Below are the code and all the weights of a small trained network. Each question names an input and a class and asks about switching units off, where a switched-off unit gives its printed mean instead of its output.

import numpy as np


def w(rows, s, z=0):
    codes = np.array(rows[::2]) - 128.0
    scale = np.full(codes.shape[1], s)
    scale[-1] = z or s
    return codes * scale


def f(y):
    return y / 2 * (1 + np.tanh(0.7978845608 * (y + 0.044715 * y**3)))


def log_softmax(a):
    a = a - a.max(-1, keepdims=True)
    return a - np.log(np.exp(a).sum(-1, keepdims=True))


def net(x, mask):
    res = np.array(x, float).reshape(1, 8) / 4 @ E
    y = f(res @ A[0][:, :-1].T + A[0][:, -1])
    res = res + np.where(mask, y, B[0][:, -1]) @ B[0][:, :-1]
    return log_softmax(res[-1] @ U[:, :-1].T + U[:, -1])


A, B = {}, {}
E = w([
[119,131,131,127,126,126,129,133,125,134],'x0',
[147,133,65,119,54,65,254,72,14,128],'x1',
[103,234,215,166,62,170,112,75,121,37],'x2',
[132,234,5,144,165,134,84,205,81,122],'x3',
[93,149,100,29,162,225,135,34,118,167],'x4',
[145,185,82,138,104,79,130,78,249,230],'x5',
[39,137,149,126,125,105,131,165,111,177],'x6',
[201,136,132,131,145,142,139,111,145,98],'x7',
],0.0064)
A[0] = w([
[70,104,151,109,109,135,7,170,138,153,102],'N1',
[107,197,72,108,71,53,92,104,169,191,137],'N2',
[77,196,167,159,54,151,84,95,144,79,81],'N3',
[168,83,195,106,127,84,193,43,184,96,165],'N4',
[98,114,111,89,176,184,98,42,113,135,130],'N5',
[161,81,87,62,203,101,129,168,115,167,92],'N6',
[103,163,128,32,174,175,130,73,105,150,89],'N7',
[133,145,180,224,100,36,124,179,91,125,144],'N8',
[115,133,148,78,140,103,50,153,190,90,88],'N9',
[62,119,166,146,124,195,162,185,100,126,252],'N10',
[143,200,77,113,178,85,80,147,79,130,73],'N11',
[167,154,172,129,229,146,133,149,225,123,136],'N12',
[94,84,143,126,155,178,146,183,25,90,93],'N13',
[57,148,105,108,88,173,93,70,128,157,173],'N14',
[130,99,123,193,150,196,64,136,147,134,84],'N15',
[114,244,16,152,140,134,42,216,49,129,44],'N16',
[190,135,92,143,77,103,219,122,83,139,73],'N17',
[176,178,46,202,156,186,119,124,123,117,148],'N18',
[117,91,200,114,108,109,133,85,152,148,98],'N19',
[89,30,70,176,170,83,137,154,124,184,102],'N20',
[52,119,101,104,88,66,217,157,58,196,125],'N21',
[124,118,111,158,67,118,162,82,237,201,123],'N22',
[150,109,150,127,146,200,76,165,166,134,90],'N23',
[113,18,201,105,75,126,143,107,162,155,57],'N24',
[121,120,168,170,167,164,77,158,150,156,92],'N25',
[160,87,160,198,97,65,71,187,170,106,130],'N26',
[189,171,121,134,49,149,234,119,98,128,110],'N27',
[124,148,81,122,78,92,114,115,200,145,70],'N28',
[116,55,184,178,146,150,195,101,148,124,75],'N29',
[112,68,197,119,101,119,129,96,139,154,90],'N30',
[147,214,113,129,96,82,147,90,216,177,72],'N31',
[212,128,161,195,110,55,103,123,165,89,163],'N32',
[148,2,78,115,180,137,132,141,141,171,106],'N33',
[151,33,119,87,133,152,74,97,80,77,175],'N34',
],0.0081,0.011)
B[0] = w([
[117,124,108,100,82,128,112,74,107,160,161],'N1',
[194,84,160,82,159,131,97,124,137,92,189],'N2',
[94,225,150,199,136,134,120,103,128,43,167],'N3',
[128,175,90,108,128,157,116,191,126,166,206],'N4',
[107,99,89,147,176,128,185,121,171,132,168],'N5',
[119,176,177,197,126,145,123,106,99,82,165],'N6',
[86,47,82,169,170,108,254,114,175,70,157],'N7',
[115,80,99,171,166,119,174,110,184,144,200],'N8',
[120,126,84,94,98,81,137,67,93,119,148],'N9',
[206,136,122,130,145,124,73,111,149,191,246],'N10',
[80,124,129,116,90,179,125,193,109,99,154],'N11',
[73,103,73,109,96,104,67,98,106,153,184],'N12',
[164,38,203,99,173,76,89,126,103,62,169],'N13',
[137,124,139,175,165,111,145,138,165,194,185],'N14',
[118,75,110,86,81,90,171,108,67,111,143],'N15',
[102,142,130,84,102,164,176,204,111,110,200],'N16',
[72,113,91,87,101,60,109,98,111,136,164],'N17',
[149,155,105,114,120,158,119,190,113,151,186],'N18',
[110,163,133,105,119,147,154,167,118,140,152],'N19',
[125,164,162,186,121,160,150,93,141,120,173],'N20',
[124,132,87,131,89,110,89,98,104,164,203],'N21',
[171,93,183,99,146,100,88,157,124,97,178],'N22',
[85,110,102,108,76,91,161,73,98,88,152],'N23',
[95,171,120,79,122,156,160,190,116,108,157],'N24',
[91,116,83,95,97,87,129,88,86,115,149],'N25',
[114,104,92,149,175,141,167,128,132,138,187],'N26',
[86,129,101,133,86,89,74,85,128,130,176],'N27',
[135,107,186,116,138,102,144,141,112,66,136],'N28',
[87,153,154,55,110,144,134,185,56,110,144],'N29',
[100,149,144,56,114,174,183,173,112,165,150],'N30',
[114,106,188,80,177,84,107,129,86,76,160],'N31',
[142,115,118,154,147,146,152,124,144,158,199],'N32',
[109,241,166,205,114,130,112,106,114,80,175],'N33',
[162,118,130,125,143,104,70,150,146,146,188],'N34',
],0.0097,0.011)
U = w([
[90,90,75,78,28,74,106,28,91,123,75],'0',
[114,158,138,58,106,169,177,255,113,118,75],'1',
[169,138,114,137,168,115,79,125,144,169,251],'2',
[192,55,229,90,195,85,83,130,113,54,70],'3',
[114,60,92,189,201,114,247,113,168,120,70],'4',
[118,239,201,220,111,142,117,59,123,64,95],'5',
[198,125,109,130,119,149,73,112,155,175,227],'6',
],0.0092,0.012)

Each question gives the input, the list of numbers given to net, and the class t.
The units are the neurons (one row each of A and B). Each row of codes is followed by its name. A weight is (code - 128) times the scale printed after its matrix; where a second scale follows, it is the last column's (A, B and U).
mask holds one flag per neuron, in row order. A switched-off neuron (its flag False) gives its mean, the last column of its row in B, instead of its output. The means were averaged over made-up inputs and are rounded, as every weight is.
A unit's drop is (log p(t) with every unit on - log p(t) with that unit switched off) / (log p(t) with every unit on - log p(t) with every unit switched off).
The circuit of an input: a set's keep is (log p(t) with only the set's units on - log p(t) with every unit switched off) / (log p(t) with every unit on - log p(t) with every unit switched off). Starting from the 12 units with the biggest drops (on a tie, the unit counted first), units are removed one at a time, each time the one whose removal leaves the highest keep (on an exact tie, the one counted first), for as long as the keep stays at least 0.8.
units of the circuit, in order: the units of the circuit, biggest drop first
most important unit: the unit with the biggest drop
k most important neurons: the k neurons with the biggest drops, biggest first
drop when u is switched off: that unit's drop, to one decimal
input [2,0,-8,-3,-7,-4,-2,-2], class 5: 3 most important neurons => [N33; N20; N6]
input [-6,8,-4,6,-6,4,-5,-2], class 0: most important unit => N17
input [8,1,-8,-1,4,-3,1,-2], class 5: units of the circuit, in order => [N33; N6]
input [-2,1,-7,-2,6,8,-5,4], class 3: units of the circuit, in order => [N22; N31]
input [6,-6,-5,-4,-7,1,-3,5], class 4: 2 most important neurons => [N26; N32]
input [4,-4,2,8,-5,8,8,-5], class 1: 3 most important neurons => [N16; N11; N13]
input [-1,-6,2,4,3,-5,-2,-2], class 0: 2 most important neurons => [N23; N15]
input [6,6,2,-5,7,0,-4,1], class 4: 2 most important neurons => [N7; N5]
input [-8,6,-3,-7,-7,0,7,0], class 1: 2 most important neurons => [N24; N29]
input [6,1,3,8,8,-3,-4,-2], class 1: 2 most important neurons => [N16; N18]
input [-8,-7,3,-7,0,3,7,-4], class 0: units of the circuit, in order => [N1; N25]
input [2,1,-5,3,2,3,-5,-2], class 5: 3 most important neurons => [N33; N6; N10]
input [-5,0,-6,3,5,8,2,-7], class 3: units of the circuit, in order => [N2; N22; N31]
input [-2,-2,1,5,3,-4,-3,-2], class 1: units of the circuit, in order => [N16]
input [-1,3,1,3,3,-6,0,3], class 3: 2 most important neurons => [N13; N4]
input [2,-8,-2,7,4,8,6,1], class 0: 2 most important neurons => [N12; N1]
input [-5,-7,1,-1,-8,7,2,-1], class 4: 3 most important neurons => [N26; N8; N32]
input [2,-5,-3,8,2,-8,-8,8], class 1: 3 most important neurons => [N16; N18; N11]
input [-1,-4,3,3,3,-8,1,-4], class 3: drop when N13 is switched off => 1.1
input [2,4,-5,-4,-8,3,8,-3], class 4: units of the circuit, in order => [N8]
input [-1,1,4,4,-7,0,5,-4], class 4: drop when N34 is switched off => 0.1
input [7,-7,-6,5,-3,8,-3,5], class 3: drop when N31 is switched off => 0.3
